Below are the code and all the weights of a small trained network. Each question names an input and a target symbol and asks about switching units off, where a switched-off unit gives its printed mean instead of its output.

import numpy as np


def w(rows, s, z=0):
    codes = np.array(rows[::2]) - 128.0
    scale = np.full(codes.shape[1], s)
    scale[-1] = z or s
    return codes * scale


def f(y):
    return y / 2 * (1 + np.tanh(0.7978845608 * (y + 0.044715 * y**3)))


def softmax(a):
    e = np.exp(a - a.max(-1, keepdims=True))
    return e / e.sum(-1, keepdims=True)


def log_softmax(a):
    a = a - a.max(-1, keepdims=True)
    return a - np.log(np.exp(a).sum(-1, keepdims=True))


def net(x, mask):
    ids = ['ΔΘΞΠΣαεζηλμτφω'.index(c) for c in x.split()]
    T = len(ids)
    res = E[ids] + P[:T]
    u = 0
    for l in range(2):
        r = res
        for j in range(2):
            rows = slice(3 * j, 3 * j + 3)
            q, k, v = (r @ M[l][rows].T for M in (Q, K, V))
            z = softmax(np.where(np.tri(T) > 0, q @ k.T / 3**0.5, -1e9)) @ v
            o = O[l][rows]
            res = res + np.where(mask[u + j], z, o[:, -1]) @ o[:, :-1]
        u += 2
        y = f(res @ A[l][:, :-1].T + A[l][:, -1])
        res = res + np.where(mask[u : u + 4], y, B[l][:, -1]) @ B[l][:, :-1]
        u += 4
    return log_softmax(res[-1] @ U[:, :-1].T + U[:, -1])


Q, K, V, O, A, B = {}, {}, {}, {}, {}, {}
E = w([
[141,76,88,178,94,44,154,181,137],'Δ',
[67,91,75,195,121,88,119,147,127],'Θ',
[164,116,122,168,126,123,158,124,56],'Ξ',
[196,85,86,201,72,42,114,120,148],'Π',
[128,143,75,194,83,142,160,171,135],'Σ',
[161,111,141,168,179,110,87,105,215],'α',
[105,86,103,148,198,19,160,106,75],'ε',
[21,129,46,184,135,127,163,143,36],'ζ',
[117,113,112,205,212,145,58,125,238],'η',
[61,121,85,214,183,220,107,119,96],'λ',
[154,59,154,214,235,98,155,152,61],'μ',
[105,179,178,170,219,149,202,248,118],'τ',
[43,92,124,238,203,39,143,253,130],'φ',
[98,194,128,176,125,32,211,86,106],'ω',
],0.0069)
P = w([
[146,99,188,62,82,164,102,166,151],'0',
[145,171,190,153,124,133,45,167,103],'1',
[166,216,97,170,191,119,65,149,129],'2',
[157,175,87,190,176,152,150,140,150],'3',
[121,107,69,136,208,151,226,113,200],'4',
[11,3,207,158,232,112,237,93,211],'5',
],0.0063)
Q[0] = w([
[138,88,119,87,97,155,150,130,131],'L0H0',
[101,119,178,133,140,124,152,105,166],'L0H0',
[147,136,103,156,141,134,190,95,146],'L0H0',
[136,93,150,3,98,191,110,119,130],'L0H1',
[91,13,118,63,16,121,181,94,185],'L0H1',
[121,135,11,146,84,162,56,169,159],'L0H1',
],0.048)
K[0] = w([
[155,108,102,130,146,128,103,174,137],'L0H0',
[145,116,90,194,149,129,204,95,141],'L0H0',
[121,182,108,196,156,106,135,107,138],'L0H0',
[131,24,154,226,162,190,126,138,177],'L0H1',
[90,94,37,118,250,230,57,153,63],'L0H1',
[39,50,188,113,86,171,190,73,3],'L0H1',
],0.041)
V[0] = w([
[153,70,128,172,33,153,134,176,109],'L0H0',
[156,235,185,156,80,87,229,2,146],'L0H0',
[1,166,128,157,114,68,131,64,162],'L0H0',
[185,92,136,161,140,167,170,133,110],'L0H1',
[57,96,103,174,103,65,117,175,203],'L0H1',
[129,107,125,144,144,108,157,190,137],'L0H1',
],0.0068)
O[0] = w([
[137,111,138,191,77,137,174,131,107,116],'L0H0',
[161,82,138,36,107,172,35,254,41,227],'L0H0',
[92,98,95,76,135,117,34,189,92,252],'L0H0',
[153,130,128,132,126,123,161,90,138,123],'L0H1',
[76,125,114,134,109,100,94,146,146,247],'L0H1',
[112,137,136,151,114,98,141,117,145,212],'L0H1',
],0.0066,0.0013)
A[0] = w([
[125,158,125,3,95,162,131,12,102,14],'L0N0',
[150,155,144,41,67,143,99,38,120,2],'L0N1',
[149,142,138,28,107,160,128,7,83,34],'L0N2',
[139,169,109,7,96,141,124,4,91,7],'L0N3',
],0.026,0.0095)
B[0] = w([
[189,116,58,165,66,72,153,121,173,19],'L0N0',
[2,121,141,116,147,79,171,112,160,9],'L0N1',
[132,91,225,96,67,211,173,183,157,9],'L0N2',
[135,176,80,116,9,50,177,93,206,22],'L0N3',
],0.0054,0.00013)
Q[1] = w([
[142,87,24,3,182,154,230,136,190],'L1H0',
[36,27,252,77,61,150,162,90,151],'L1H0',
[116,165,151,169,98,115,104,99,93],'L1H0',
[163,86,127,42,102,155,130,114,135],'L1H1',
[94,69,110,135,128,119,170,105,162],'L1H1',
[119,135,174,135,64,108,118,114,131],'L1H1',
],0.037)
K[1] = w([
[128,192,210,232,103,97,27,113,70],'L1H0',
[194,215,1,160,212,73,102,151,97],'L1H0',
[120,61,112,74,146,140,161,148,151],'L1H0',
[172,166,91,110,54,85,100,81,126],'L1H1',
[139,138,67,149,213,132,125,159,116],'L1H1',
[124,88,101,80,112,136,129,101,147],'L1H1',
],0.04)
V[1] = w([
[28,87,115,140,202,188,167,126,96],'L1H0',
[90,252,72,106,71,165,165,157,94],'L1H0',
[98,108,148,70,137,8,193,123,52],'L1H0',
[159,163,201,88,178,195,115,113,162],'L1H1',
[53,147,82,122,83,181,63,103,176],'L1H1',
[124,186,156,105,104,65,159,231,210],'L1H1',
],0.019)
O[1] = w([
[60,163,56,85,168,200,120,101,136,117],'L1H0',
[203,203,64,198,140,190,101,201,129,205],'L1H0',
[100,12,101,176,215,154,126,201,129,2],'L1H0',
[173,113,162,112,210,218,116,139,140,33],'L1H1',
[82,108,152,192,80,182,45,109,139,82],'L1H1',
[63,185,185,120,118,149,164,211,180,215],'L1H1',
],0.011,0.0042)
A[1] = w([
[100,208,103,72,92,166,144,78,98,33],'L1N0',
[194,72,138,196,121,169,85,2,112,46],'L1N1',
[206,84,183,77,38,88,125,85,155,9],'L1N2',
[57,24,109,110,158,149,176,104,174,34],'L1N3',
],0.009,0.014)
B[1] = w([
[157,84,174,198,196,95,61,174,158,255],'L1N0',
[101,117,40,85,93,164,198,191,208,226],'L1N1',
[111,37,99,135,133,254,139,144,160,171],'L1N2',
[189,244,75,91,69,93,86,160,171,173],'L1N3',
],0.0094,0.0046)
U = w([
[88,133,136,176,139,41,175,143,169,2],'Δ',
[69,134,107,168,115,100,130,50,47,190],'Θ',
[192,125,115,123,192,95,174,70,105,152],'Ξ',
[155,81,161,128,88,94,139,141,127,77],'Π',
[207,194,142,169,45,142,150,134,96,162],'Σ',
[121,134,162,67,114,176,145,84,67,153],'α',
[160,114,133,16,93,129,2,230,51,218],'ε',
[121,146,52,134,132,184,123,93,113,163],'ζ',
[142,126,194,120,133,124,93,80,153,139],'η',
[163,156,150,158,169,131,49,83,200,118],'λ',
[143,132,118,49,123,74,112,113,138,97],'μ',
[144,187,163,110,171,169,177,140,138,54],'τ',
[65,148,124,115,116,105,130,126,124,45],'φ',
[169,82,129,179,156,121,117,202,105,94],'ω',
],0.005,0.0066)

Each question gives the input, a string of symbols that net reads in full, and the target symbol t.
The units are the heads (3 rows each of Q, K, V and O) and the neurons (one row each of A and B). Each row of codes is followed by its name. A weight is (code - 128) times the scale printed after its matrix; where a second scale follows, it is the last column's (O, A, B and U).
mask holds one flag per unit, layer by layer, with each layer's heads first. A switched-off unit (its flag False) gives its mean, the last column of its rows in O or B, instead of its output. The means were averaged over made-up inputs and are rounded, as every weight is.
A unit's drop is (log p(t) with every unit on - log p(t) with that unit switched off) / (log p(t) with every unit on - log p(t) with every unit switched off).
The circuit of an input: a set's keep is (log p(t) with only the set's units on - log p(t) with every unit switched off) / (log p(t) with every unit on - log p(t) with every unit switched off). Starting from all 12 units, units are removed one at a time, each time the one whose removal leaves the highest keep (on an exact tie, the one counted first), for as long as the keep stays at least 0.8.
circuit, biggest first: the units of the circuit, biggest drop first
top k neurons: the k neurons with the biggest drops, biggest first
which heads matter: for each layer, one digit per head in row order, 1 if its drop is at least 0.15 and else 0, layers parted by /
drop when u is switched off: that unit's drop, to one decimal
input τ ε ω Θ η, target ε: circuit, biggest first -> (L1N3 L1H0 L0H0)
input ζ ζ ω Σ, target ζ: circuit, biggest first -> (L1H0)
input Ξ λ η Π η Σ, target η: which heads matter -> 00 / 10
input η ω μ Ξ ζ λ, target μ: circuit, biggest first -> (L1H0 L1N3 L1H1)
input μ ε Π ω Σ, target ε: which heads matter -> 10 / 10
input ζ λ Σ ω Ξ Σ, target Σ: which heads matter -> 00 / 10
input λ ω Σ, target λ: circuit, biggest first -> (L1H0 L1N0)
input Σ ω μ α μ Σ, target μ: circuit, biggest first -> (L1H0 L1N3 L1H1)
input Ξ Θ λ ω α, target ε: which heads matter -> 10 / 00
input Σ φ ε μ, target Σ: circuit, biggest first -> (L1H0 L1N0)
input ζ τ ζ, target τ: which heads matter -> 00 / 01
input Σ Σ Σ Θ, target Σ: circuit, biggest first -> (L1H0 L0H0)
input ζ Σ μ ω, target ε: which heads matter -> 10 / 00
input μ μ τ, target τ: circuit, biggest first -> (L1H1 L0H0)
input Ξ Σ Σ, target Ξ: which heads matter -> 11 / 01
input ω η Θ Σ, target ω: which heads matter -> 00 / 10
input η Σ Π, target λ: which heads matter -> 10 / 11
input Δ φ ζ λ, target Δ: which heads matter -> 00 / 11
input τ ω τ Ξ, target τ: circuit, biggest first -> (L1H1)
input τ τ ω α λ Σ, target ζ: circuit, biggest first -> (L1H1 L1N1)
input ω ζ φ, target ω: circuit, biggest first -> (L1H0)
input Σ Ξ ζ, target Σ: which heads matter -> 10 / 10
input Σ ε τ ω Σ Π, target ε: which heads matter -> 10 / 00
input Δ μ Σ, target Ξ: which heads matter -> 10 / 01
input Σ ω α ζ ω, target ω: which heads matter -> 10 / 10
input ω η α λ, target ζ: top 4 neurons -> (L1N1 L1N0 L0N3 L0N0)
input μ ω η, target ε: circuit, biggest first -> (L0H0)
input Π ω μ ζ Σ ζ, target μ: drop when L1H0 is switched off -> 0.9
